Below are the code and all the weights of a small trained network. Each question names an input and a class and asks about switching units off, where a switched-off unit gives its printed mean instead of its output.

import numpy as np


def w(rows, s, z=0):
    codes = np.array(rows[::2]) - 128.0
    scale = np.full(codes.shape[1], s)
    scale[-1] = z or s
    return codes * scale


def f(y):
    return y / 2 * (1 + np.tanh(0.7978845608 * (y + 0.044715 * y**3)))


def log_softmax(a):
    a = a - a.max(-1, keepdims=True)
    return a - np.log(np.exp(a).sum(-1, keepdims=True))


def net(x, mask):
    res = np.array(x, float).reshape(1, 7) / 4 @ E
    y = f(res @ A[0][:, :-1].T + A[0][:, -1])
    res = res + np.where(mask, y, B[0][:, -1]) @ B[0][:, :-1]
    return log_softmax(res[-1] @ U[:, :-1].T + U[:, -1])


A, B = {}, {}
E = w([
[80,132,98,128,237,138,119,130],'x0',
[133,178,130,127,126,168,129,26],'x1',
[128,128,128,128,127,128,128,128],'x2',
[131,128,133,1,128,129,112,130],'x3',
[128,128,128,128,129,128,128,128],'x4',
[128,128,128,128,128,128,128,128],'x5',
[128,128,128,128,128,128,128,128],'x6',
],0.015)
A[0] = w([
[129,130,129,128,126,130,128,124,128],'N0',
[126,112,128,128,129,113,127,157,170],'N1',
[158,125,150,128,47,124,135,128,226],'N2',
[123,129,124,129,140,129,126,129,126],'N3',
[94,131,105,128,216,133,120,129,162],'N4',
[131,127,131,128,119,127,129,128,144],'N5',
[129,127,129,122,127,128,127,129,130],'N6',
[130,128,129,129,123,128,129,128,135],'N7',
[126,128,124,228,128,128,140,127,235],'N8',
[124,75,127,128,130,88,127,225,245],'N9',
[127,128,125,183,128,128,135,127,191],'N10',
[129,134,128,128,127,135,128,116,130],'N11',
[129,128,129,122,127,128,127,128,129],'N12',
[133,185,129,127,126,174,129,17,171],'N13',
[130,128,133,4,128,129,111,130,172],'N14',
[130,143,128,129,127,143,129,96,145],'N15',
[129,127,129,125,126,127,128,129,132],'N16',
[127,128,127,126,130,128,127,128,126],'N17',
[127,128,126,155,128,128,131,127,156],'N18',
[91,132,100,128,225,134,119,129,164],'N19',
[129,128,130,98,128,129,123,129,140],'N20',
[131,163,129,128,126,159,129,57,163],'N21',
],0.018,0.011)
B[0] = w([
[129,131,130,128,127,127,128,124,129],'N0',
[130,102,117,128,127,126,127,163,164],'N1',
[182,124,141,127,50,44,129,130,219],'N2',
[110,129,126,128,138,138,128,128,133],'N3',
[61,128,119,128,195,194,127,129,215],'N4',
[138,126,130,129,115,114,129,130,135],'N5',
[129,127,129,121,127,128,124,129,130],'N6',
[133,127,129,129,124,122,129,129,131],'N7',
[129,129,114,253,124,122,212,129,249],'N8',
[134,32,96,128,124,121,127,245,253],'N9',
[128,129,119,204,126,124,179,129,194],'N10',
[127,140,131,128,128,129,128,117,135],'N11',
[129,128,130,122,128,128,125,128,129],'N12',
[130,211,153,129,126,127,130,43,249],'N13',
[134,125,144,2,127,129,41,128,243],'N14',
[128,160,138,128,127,128,129,95,160],'N15',
[130,127,129,124,126,126,127,129,129],'N16',
[127,128,128,126,131,131,126,128,128],'N17',
[127,129,124,158,128,127,148,128,156],'N18',
[51,128,117,128,216,211,127,130,224],'N19',
[128,127,132,99,129,130,115,127,151],'N20',
[130,190,147,129,126,127,130,65,206],'N21',
],0.014,0.021)
U = w([
[251,9,69,244,6,10,221,243,235],'0',
[241,5,134,24,13,17,33,247,167],'1',
[244,199,171,240,16,28,214,39,155],'2',
[238,196,193,26,23,36,37,39,156],'3',
[50,19,46,239,202,203,214,255,145],'4',
[54,11,82,19,205,210,32,245,90],'5',
[54,197,123,240,203,212,213,39,61],'6',
[60,194,168,29,203,215,39,44,2],'7',
],0.0029,0.0019)

Each question gives the input, the list of numbers given to net, and the class t.
The units are the neurons (one row each of A and B). Each row of codes is followed by its name. A weight is (code - 128) times the scale printed after its matrix; where a second scale follows, it is the last column's (A, B and U).
mask holds one flag per neuron, in row order. A switched-off neuron (its flag False) gives its mean, the last column of its row in B, instead of its output. The means were averaged over made-up inputs and are rounded, as every weight is.
A unit's drop is (log p(t) with every unit on - log p(t) with that unit switched off) / (log p(t) with every unit on - log p(t) with every unit switched off).
The circuit of an input: a set's keep is (log p(t) with only the set's units on - log p(t) with every unit switched off) / (log p(t) with every unit on - log p(t) with every unit switched off). Starting from the 12 units with the biggest drops (on a tie, the unit counted first), units are removed one at a time, each time the one whose removal leaves the highest keep (on an exact tie, the one counted first), for as long as the keep stays at least 0.8.
units of the circuit, in order: the units of the circuit, biggest drop first
top k neurons: the k neurons with the biggest drops, biggest first
drop of u: that unit's drop, to one decimal
input [0,8,6,-3,-4,0,4], class 2: units of the circuit, in order : N19
input [0,4,6,1,6,6,-2], class 3: units of the circuit, in order : N8, N19
input [1,2,2,3,8,3,-2], class 7: top 2 neurons : N2, N9
input [-5,2,6,2,1,6,-7], class 3: top 2 neurons : N8, N9
input [1,0,-4,8,-3,6,-1], class 5: top 2 neurons : N13, N2
input [0,1,2,-6,-2,1,-4], class 2: top 2 neurons : N9, N19
input [0,-8,6,-1,-1,-4,3], class 0: top 2 neurons : N19, N4
input [0,7,6,-4,-6,-8,0], class 2: top 2 neurons : N19, N4
input [-7,1,7,-1,1,2,-4], class 2: top 2 neurons : N9, N14
input [7,0,4,4,-4,6,-1], class 5: top 2 neurons : N13, N21
input [0,1,0,-2,4,-3,3], class 2: top 2 neurons : N19, N9
input [-8,1,4,1,3,0,2], class 3: top 3 neurons : N9, N8, N10
input [4,-2,-5,1,6,-2,-6], class 5: top 2 neurons : N8, N10
input [5,-6,-8,2,4,-2,-6], class 5: units of the circuit, in order : N8
input [8,2,8,5,-6,5,3], class 7: drop of N9 : 0.5
input [0,-5,2,5,-3,3,-8], class 1: drop of N19 : 0.4
input [-4,-5,0,7,7,-7,-5], class 1: drop of N3 : 0.0
